Below are the code and all the weights of a small trained network. Each question names an input and a class and asks about switching units off, where a switched-off unit gives its printed mean instead of its output.

import numpy as np


def w(rows, s, z=0):
    codes = np.array(rows[::2]) - 128.0
    scale = np.full(codes.shape[1], s)
    scale[-1] = z or s
    return codes * scale


def f(y):
    return y / 2 * (1 + np.tanh(0.7978845608 * (y + 0.044715 * y**3)))


def log_softmax(a):
    a = a - a.max(-1, keepdims=True)
    return a - np.log(np.exp(a).sum(-1, keepdims=True))


def net(x, mask):
    res = np.array(x, float).reshape(1, 4) / 4 @ E
    y = f(res @ A[0][:, :-1].T + A[0][:, -1])
    res = res + np.where(mask, y, B[0][:, -1]) @ B[0][:, :-1]
    return log_softmax(res[-1] @ U[:, :-1].T + U[:, -1])


A, B = {}, {}
E = w([
[99,248,228,146],'x0',
[132,156,203,226],'x1',
[95,122,70,217],'x2',
[225,74,55,139],'x3',
],0.011)
A[0] = w([
[81,125,26,102,205],'N0',
[239,42,129,163,171],'N1',
[250,149,178,80,54],'N2',
[94,179,173,140,199],'N3',
[75,133,113,135,60],'N4',
[40,59,89,186,228],'N5',
[61,147,104,70,78],'N6',
[113,162,81,63,250],'N7',
[145,143,128,107,36],'N8',
[159,98,175,97,235],'N9',
[172,153,85,170,123],'N10',
[92,94,189,91,107],'N11',
[117,144,129,61,127],'N12',
[107,196,170,148,146],'N13',
[78,109,152,143,125],'N14',
[98,129,65,92,250],'N15',
[131,53,82,134,41],'N16',
[110,184,185,202,38],'N17',
[174,198,142,24,250],'N18',
[112,165,197,148,114],'N19',
[129,101,92,137,119],'N20',
[137,192,159,184,146],'N21',
[79,190,129,167,250],'N22',
],0.012,0.0024)
B[0] = w([
[144,73,97,140,228],'N0',
[198,205,125,56,254],'N1',
[125,180,118,118,203],'N2',
[98,92,52,163,230],'N3',
[128,108,63,163,142],'N4',
[177,44,60,55,212],'N5',
[184,85,145,155,181],'N6',
[213,101,149,254,208],'N7',
[178,128,171,108,129],'N8',
[187,245,126,135,176],'N9',
[162,134,166,127,166],'N10',
[60,182,130,165,168],'N11',
[188,191,195,220,182],'N12',
[155,103,83,152,234],'N13',
[82,79,92,85,155],'N14',
[193,18,94,157,206],'N15',
[114,106,64,84,220],'N16',
[79,67,93,109,248],'N17',
[192,90,247,207,243],'N18',
[56,90,43,140,225],'N19',
[149,115,86,67,171],'N20',
[196,104,123,157,226],'N21',
[143,41,115,209,227],'N22',
],0.0055,0.01)
U = w([
[109,230,106,137,6],'0',
[78,87,122,103,61],'1',
[228,108,138,210,242],'2',
[241,163,97,78,77],'3',
[147,166,153,165,147],'4',
[96,2,54,97,180],'5',
],0.0065,0.0024)

Each question gives the input, the list of numbers given to net, and the class t.
The units are the neurons (one row each of A and B). Each row of codes is followed by its name. A weight is (code - 128) times the scale printed after its matrix; where a second scale follows, it is the last column's (A, B and U).
mask holds one flag per neuron, in row order. A switched-off neuron (its flag False) gives its mean, the last column of its row in B, instead of its output. The means were averaged over made-up inputs and are rounded, as every weight is.
A unit's drop is (log p(t) with every unit on - log p(t) with that unit switched off) / (log p(t) with every unit on - log p(t) with every unit switched off).
The circuit of an input: a set's keep is (log p(t) with only the set's units on - log p(t) with every unit switched off) / (log p(t) with every unit on - log p(t) with every unit switched off). Starting from the 12 units with the biggest drops (on a tie, the unit counted first), units are removed one at a time, each time the one whose removal leaves the highest keep (on an exact tie, the one counted first), for as long as the keep stays at least 0.8.
circuit, biggest first: the units of the circuit, biggest drop first
top k neurons: the k neurons with the biggest drops, biggest first
drop when u is switched off: that unit's drop, to one decimal
input [-7,2,2,7], class 3: circuit, biggest first	N1
input [-1,-7,-3,5], class 3: top 3 neurons	N1, N22, N16
input [5,0,-3,-8], class 5: top 3 neurons	N19, N17, N3
input [0,-7,2,-1], class 2: circuit, biggest first	N7, N17
input [3,-6,2,-8], class 2: top 2 neurons	N12, N7
input [-1,-8,0,-1], class 2: top 2 neurons	N7, N12
input [-3,-5,-1,-6], class 2: top 2 neurons	N7, N12
input [-6,5,-5,4], class 3: drop when N1 is switched off	0.1
input [1,0,3,-7], class 5: drop when N16 is switched off	0.0
input [-2,3,3,7], class 3: drop when N1 is switched off	0.3
input [8,-6,-5,7], class 2: top 2 neurons	N18, N7
